[-115   80  225  218 -145 -234 -147 -130  369   60  123 -256 -129 -302
  179   50 -121  363 -112    9   71 -273    5  252  407  -76 -138 -103
  214   12  185 -118  132  124 -127] -> 7
[ 114 -193   -7  127   79   62  209  -30  -51  138 -152 -235  -32  -84
  -54  169 -238  140    2  -54   28   48  223  -93   -9 -150  -63   88
 -123 -180  346 -266   56  118 -157] -> 6
[-106  124  153 -244  331  163  -27  161   82  101 -260 -376  217   30
  -30  247   44 -426  102  -60  152  150  108 -309 -403  -57  132   85
  -32  242  160 -199 -222  233  211] -> 0
[ -99   12   98  422 -351  185  -32 -166   12   48 -331   66   34   10
    3 -238  249  249  -65   21  224 -181    9   87   11   16  -19 -142
 -103  -59  -41  -63    9   15 -169] -> 8
[  65 -143 -141  -99   76  -88 -311   89   69  -19   63  107 -258  152
  131    1  -40  191   44  130   14 -193  143  257  248 -125  -96 -128
  -76 -276 -178    4   54   28  -95] -> 6
[  15 -218 -107  256 -384 -217 -633   -8  532 -277  246   34 -315 -269
  -51   71 -258  265   40  -85  -42 -399  101   62  341   60  156  286
  135 -257 -121  199  326  110  -42] -> 5
[ -13  160  223 -216  118  589   23   48   95  294   21   -4   80  134
  -38  -96  -99  -69 -162  -15  -50   88  293 -147  -49   21  157   22
   90  141  213  202  -55   44  247] -> 7
[  53  -87 -126   -7  164  108  -55  -50   69   70 -522 -196   67 -182
  283  221 -423  -77 -153 -136   28  209  414 -267   -6 -176   14  184
    0  -83  100  -79   22  334 -191] -> 2
[-172  217  -37 -131  216  361   -4  255   51   -3   72 -116  194  282
 -179 -310  256 -403 -251    0  175  -35   70 -135 -122  194 -114  -84
   20  177   16  -78 -206   14  219] -> 2
[-156 -107   67  -94   -2 -113 -139   -7  403  -49  152 -152  -82 -221
  203   61 -202  300  -29   43  107 -234 -124  154  198  -12  -49   40
  159 -159   -6  -36  199  193   55] -> 0
[ -78  142  -45 -196   68  328  149   71  -13  113   66   78  -69    9
  -82 -177   62 -120 -104   98  113  -30  156 -140   49   68   87   30
   38   77   -7  139   35   20  225] -> 0
[-209  -96  143   51 -183 -220 -315  102  565 -153  133 -255   45 -359
   44 -150 -221  244  -64   61  204 -361  -96  225  216   -6   34  201
   49 -113  147    4  305  377  177] -> 6
[-161  413  330  248 -508 -373  -53 -113  376  183 -159 -280  -99 -156
 -269  -67  250  107  125  -15  463   46  -13   33 -150   14 -254 -114
 -272  -28 -143  -42   65   90 -377] -> 8
[  87   -1  175  -85  169  254  -14   15   66  225 -373 -325  139  104
   30  228 -260 -121 -121 -184  242  163  371 -208  -88 -152 -173   87
 -225 -120   75 -234   68  124  -69] -> 5
[  -6  -29   31    1  313 -160  -43   -9  491 -222  104   64   -1 -211
  237  336 -158  641 -180  160  -89 -145 -319  284  -16  -20 -201  194
  -44  -26  -62 -193   73  412 -358] -> 2
[ -83  -16  114 -190    5  447  126   30    3  118  142 -114  -37  -31
 -129 -262   52 -103  -82   -1  -20 -141  193    5    3   93 -105  145
  139  199  102   29 -149  -63   85] -> 6
[ -32 -295 -374  121 -294 -287  399  130  348  260 -527 -348  173 -279
  356  465 -737   15   38  -18   36 -385 -145 -394  -51 -139 -190   81
 -119 -176  249 -303  157  565 -107] -> 4
[ -18  -72 -102  268  -72   34  -57  -77   -3  -61   -7  -18  -96   58
   34 -148   -4  228 -154   60   96 -148  -11  148   21 -141 -337  -18
 -170 -253 -280  -14  121  -40 -164] -> 6
[-170  290   33 -429  -64  456   30   24  161  232  127   -7  -72  -16
   -2 -184  107   -6  -76   23  119 -169   34  -97  -75  -30  262   54
  -84   48   99  213   11   77  367] -> 2
[  51  167    8 -158  262  149 -169 -243 -193 -134 -465 -101   12   79
  147   82  116 -296 -197 -257  211  269  268 -253 -115 -196 -134   19
 -149  -12 -211 -247  -32  124 -180] -> 2
[  10 -213  -22  -34  194  284  -51  -47  -20  145 -537  -43  103  123
  278  283 -251 -225  -68  -25  117  297  255 -246    3 -128  -98   78
  -94  -62   91 -174  103  281    8] -> 4
[ -49  -62 -219   90 -174  -50 -132 -107  189 -137  -57  122   25  105
  122   74  -11  177 -231   -1  251  -60 -214  133  158    1 -156   -2
 -118 -188 -398  -91   53   70  -86] -> 8
[   6  -68  127   97  230  216   44   11  -43  244 -433 -210    1  -14
  202  147  -11 -158  -20  -78   44  167  205 -223  -25   -1 -350  -80
   83   70  271 -303  -27  180 -212] -> 1
[  -2  121  -92   11  -74 -215   36 -111  -36  -12   29   -4 -194  -29
   23 -123  135   36  -95   53   81 -169  -15  -50  178  -16 -205 -151
  -84 -175 -267   24  194  -78  -94] -> 1
[ -49 -225  129 -214  216  333  -13 -147   76  207 -350   -3  112  173
   82  203 -193  -56    5  -98  128  103  153 -279  -18 -198 -105 -164
  -46   18  103  -85 -106   83 -112] -> 3
[ -65  101  -24   39 -242 -330 -176  -52  342   23  323 -112 -164 -242
  -70   56  -92  234   60  -11   22 -268 -105  131  212  -26   63  -67
   89  -30   78   49  111   76  -14] -> 3
[-182 -213  -56   91  -61 -294 -658 -157  477 -249  -39  -42  -42 -312
  299    9 -289  425 -198  -22   99 -421 -247  165  373 -129  -38  135
  175 -158 -173   35  173  350  -89] -> 0
[-172 -155   90   15 -234 -213 -496 -112  489 -124 -114  -93    8 -211
   94  -83 -127  247 -129   -2  208 -280 -353   15  285   25   13  226
  115  -92   38   22  120  375   22] -> 7
[ 105  -54  -56   40  278  223  -67   61 -148  155 -451   -7  120  152
  265  315 -263  -77  -12    7   16  250  324 -167 -119 -259  212  135
  -47  139  276 -114 -256  206   26] -> 4
[ -46 -170  -24  -10  195  248  -67   13   61  150 -290  -86   82   69
  131  259 -305  -75  -58  -64  134  177  215 -211  -67 -161  -95   53
  -73  -42  100 -120  -43  208  -29] -> 6
[   6  164 -110 -338  152  508  108   85   20  278  156   60 -217   63
   63   38 -107    2  -38   54  -26   61  248 -178  -80  -57   69   42
   36  -49   -7  270   70   10  257] -> 7
[ -63   20 -281 -426  -84  356  139   48  -50  169  168  151 -112   83
 -122 -146 -206 -193  -33   32  -28 -110  268 -190   64   58  144   91
 -100  -82 -126  362  123  -92  315] -> 5
[  74  139  606  123   32  270 -259   56  503   71 -331 -400  138 -129
 -401  252   -6 -289   99 -297  284  145 -128 -274  -64  249  306  453
   62   56  202  -21  -37   54  175] -> 3
[  68   68 -135 -245   -5  277   46   56   26  105 -100    1  -74  -34
 -122 -177   86 -201  -72   17  117   47  -13 -219  -56  133  130  206
 -122  -78   -3  137   11  181  192] -> 3
[  70  -48   58  -34  182  171  -73   60  120  222 -397 -325   25    7
  165  302  -20  -60  -29  -32  164  254  284 -189 -176 -199  -96   66
 -162  -84  195 -296   48  283  -90] -> 1
[  23 -149    1   53  361   84 -146   -5   -1  -73 -537 -119  181   14
  188  403  -12 -108  -99  -61  101  228   93 -263 -136 -130 -135  126
  -79  110   46 -335  -39  307 -194] -> 7
[ -75  -69 -104   57 -249  200  -56 -208  137  -50 -288  156  -32  129
  -27 -143  -83  224 -128   36  128 -104  119  -50   39 -114   -5   72
 -143 -170 -103   67   90   95 -159] -> 5
[  82  -48 -150   49 -118    7  -51  -68  -79 -128 -140   75 -183  -57
  -26 -191  168  179  -41   25  131  -76  160   84   57  -50  -29  102
 -176 -235 -135  -12  222   17 -150] -> 0
[-176  129   58 -310 -324 -132 -154 -332 -121 -137  249  184 -285 -339
   -8 -171 -299  182  225 -102   61 -137  416  158   54  214  526  510
  -74   41   80  438  304  -13  255] -> 1
[-194 -608 -182  156 -218   96 -317 -255  459 -267 -258   67  122 -104
  337    5   43  310 -144  129  345 -159 -697  421  302   75 -392  188
  186  -65    4 -399  157  539   41] -> 8
[  93  236   -6 -235  174  319    1  156   62   94   53   -8 -142   96
 -131  -83  138 -208  -81   56  -67   92  287 -126  -39   81  186  129
 -144  -19   57  173  -47   21  153] -> 5
[ -14  230  -17  -34  -79 -165  -79  -87  232   10  -64  173  -90  135
  -61  206 -184  227 -169   46  112  -88    9 -187   78  -40    4   79
 -223 -155 -260   82  197   90 -151] -> 1
[ 165  250  308 -695  754  748 -142  293  -88  -84  420  116  177  219
   -8   73  364    6   54  -94 -243  169  581 -400 -672 -116  539  157
  177  335   10  505  -27 -413  483] -> 2
[  20   -6  -44  195 -328    7  -67 -180  261  -67 -541   -3  109   -8
  -17  -49    9  172 -140 -121  299   29 -154  -57  -68  -61  -38  105
 -223 -211 -183  -88  -38  191 -323] -> 5
[ 191  -47 -367 -420   95  241  133 -112 -562   14 -214  247  -30   82
    3 -243  -49 -470   28  -68  -28   65   88 -219  -58  166  174  207
  -85  -36 -205  258   22  -17  344] -> 4
[  29  100  359   14  348  427  134 -218  -39  363 -573  -66   58  -42
  263  427 -283    0 -177 -180    8  236  562 -560    2 -305  -64  -90
  -62  128  280  -92   31  117 -253] -> 6
[ -84  -29  -63  107  168   -9 -242    1  412 -179  -27   49  -20  104
  200  100 -275  350 -205   86  182 -212  -97  240  243 -110 -145   81
   91 -117  -66  -38   13  174  -21] -> 6
[ -53   15  201   92   32 -453 -443  -29  461 -271  174   33  -25 -276
   53  -69   23  397 -166   73   11 -314 -375  236  345 -121   15  -34
   72  -11  -53  -30   58  253 -158] -> 1
[  31   13   15  239 -143   20 -231 -191  -41 -118 -159   98 -118  121
  -69 -211  150   38 -152   40  124  -24  116  -12  108  -51    5  -23
 -127 -175 -270   14   40   15 -156] -> 4
[ 136  -98   -2  -35   96  202  131  -57   59  322 -399 -206  -19  -28
   33  272 -193 -169   -8  -92  188  237  167 -278   -5  -25 -194   73
 -122 -140  126 -160  117  191  -86] -> 4
[  36  -39  -92   55  253  169 -283   41  150    1 -268 -179  161   40
  156  226 -145   20 -209  -48  206  225   97 -148  -26 -261   83  149
   -8 -106   37 -107   67  220  131] -> 4
[  -4  -59  -26  -69  233  196   17  103  210  188 -237 -229  152   42
  249  415 -363   15 -163  -68   54  139  201 -221  -28 -166  -92   40
  -39  -71  205 -222   74  280   24] -> 8
[ -46    0    7   51 -142  111  -12 -191  100  -75 -156  123  -69   80
  123 -148  133   94 -122   73  188    1    4   69  121  -69 -123 -128
  -28 -115 -278    1   52   28  -96] -> 5
[ -47  375   41 -261  122  163  -93  158  326   58  268  180   19   99
  -10  246 -160  262 -116   41   54   67 -163  -76 -114 -289  184   -4
  -70  -67 -113  151  202  140  275] -> 6
[-131    1   14  208 -183  158 -210 -267   94  -35 -115   58  -34   17
   53 -189  106  184 -186   10  120  -66  -27   34   90  -82   34 -145
   20 -124 -216   86   11   44  -65] -> 7
[  28  310   20  329  -99   -4 -132  -69  380  198  -77   81 -193  115
   34  170  125  268 -332  138   14    7  -11 -182   13   19 -116 -126
 -190 -130 -209    5  -85  223 -401] -> 0
[ 259  -43 -185   67   82  -17  122 -268   76  125 -512 -121  -20 -158
  137  384 -409  -85 -278 -186  125  392  405 -117  294   10  -92  289
 -129 -132   47 -103  132  161 -292] -> 1
[  62 -197  -20  405  317  149 -134  198   25   17 -311  -82  183   73
   77  260 -316 -150 -161  -35  140  209  233 -178   54  -99  -67  144
   24  119  268 -238 -135  202  -14] -> 1
[  64 -202 -179  218 -185  348  -16 -150  147  181 -107  327 -282  224
  230  -99  -73  336 -190  176   81   18   67 -117  173 -108  -40  -54
   -4 -263  -10  185  -72   59 -113] -> 1
[   2 -225 -140    9  176  177 -188    1   23   57 -355  -66  172   82
  133  205 -306  -95  -97  -91   60   63  218 -209   -5 -209  -94  -18
  -64  -76   55  -98   86  215   10] -> 8
[ 265 -371  383  450  203 -266 -458  130  157 -585  229 -202 -301 -899
  -11 -266  161  546  152   19 -249 -638 -133    9 -251 -556   77  346
  -19  135  279 -152  -96  519 -347] -> 7
[ 234 -215  427  111  531  414   31   24  141   29 -233  191  -35  198
  330  496  -54  325 -237   85   26  377   71 -236   81 -484 -358   66
   31  121  138 -341  -47  102 -324] -> 1
[ -34  140  -69 -111  -30  392  -84    0   19  152  176  221 -145  -37
 -101  -46  -18  -64   67 -126  157  -57  -35  -42   36    0  204  -39
   50   80  -59  330  -68 -137  309] -> 7
[ -78  100 -173 -355  108  439   73   43   19  230  167 -101   28    9
   34  -70 -214 -107 -181  -49    3 -140  222 -112  -74 -132  131  101
  -95   86   56  184 -126   19  306] -> 4
[ -67  135   33  132 -146  339  -77 -102   52   90  -31  196 -160   36
  225  -64 -372  133 -242 -103  -31  -58  542 -175  248 -212  169   36
 -107 -130   45  349  185 -110   67] -> 5
[-212 -300  129  144  105  -58 -456   90  494 -152  154 -103  -51 -194
  148 -117  -97  245 -130  103   57 -331 -377   72  295  110 -121   94
  275  -91   76  -42  -34  308    1] -> 2
[ -95 -266  -28  162  -73 -175 -314  -51  330 -180  156  -40 -175 -166
   47  -30  -87  285   37  136   31 -267 -245  193  261   93 -136  157
  242  -81   66  -79   76  233  -44] -> 5
[-104 -121   46  136  -24 -147 -302   15  347  -73   91 -163 -155 -251
  220  -68 -175  245 -121   58  116 -232  -84  123  353   10 -155  159
  208 -120   46   -3  146  196  -10] -> 4
[  31   78  180  237  -59   96 -226  -74  275   61  148  232  -37   63
  168   23  -57  465 -224  124  167  -14 -245   43  129 -245  120  -86
   27  -79 -203  250  -67   21   73] -> 7
[-122 -100  168  184  -39 -235 -369  -62  303 -250   74  -18  -83 -283
  208  -76  -35  346  -73  150   34 -271 -201  220  318  -81   63  105
  215   22   -6  -46   35  262  -23] -> 5
[ -65  211 -245 -361  182  413  -33  -12 -227    8   82  -44 -190  190
   88 -119  345 -221  -91  114 -188   51  228 -201 -220  -29  204  139
   90  108  -69   81 -215  -32  223] -> 4
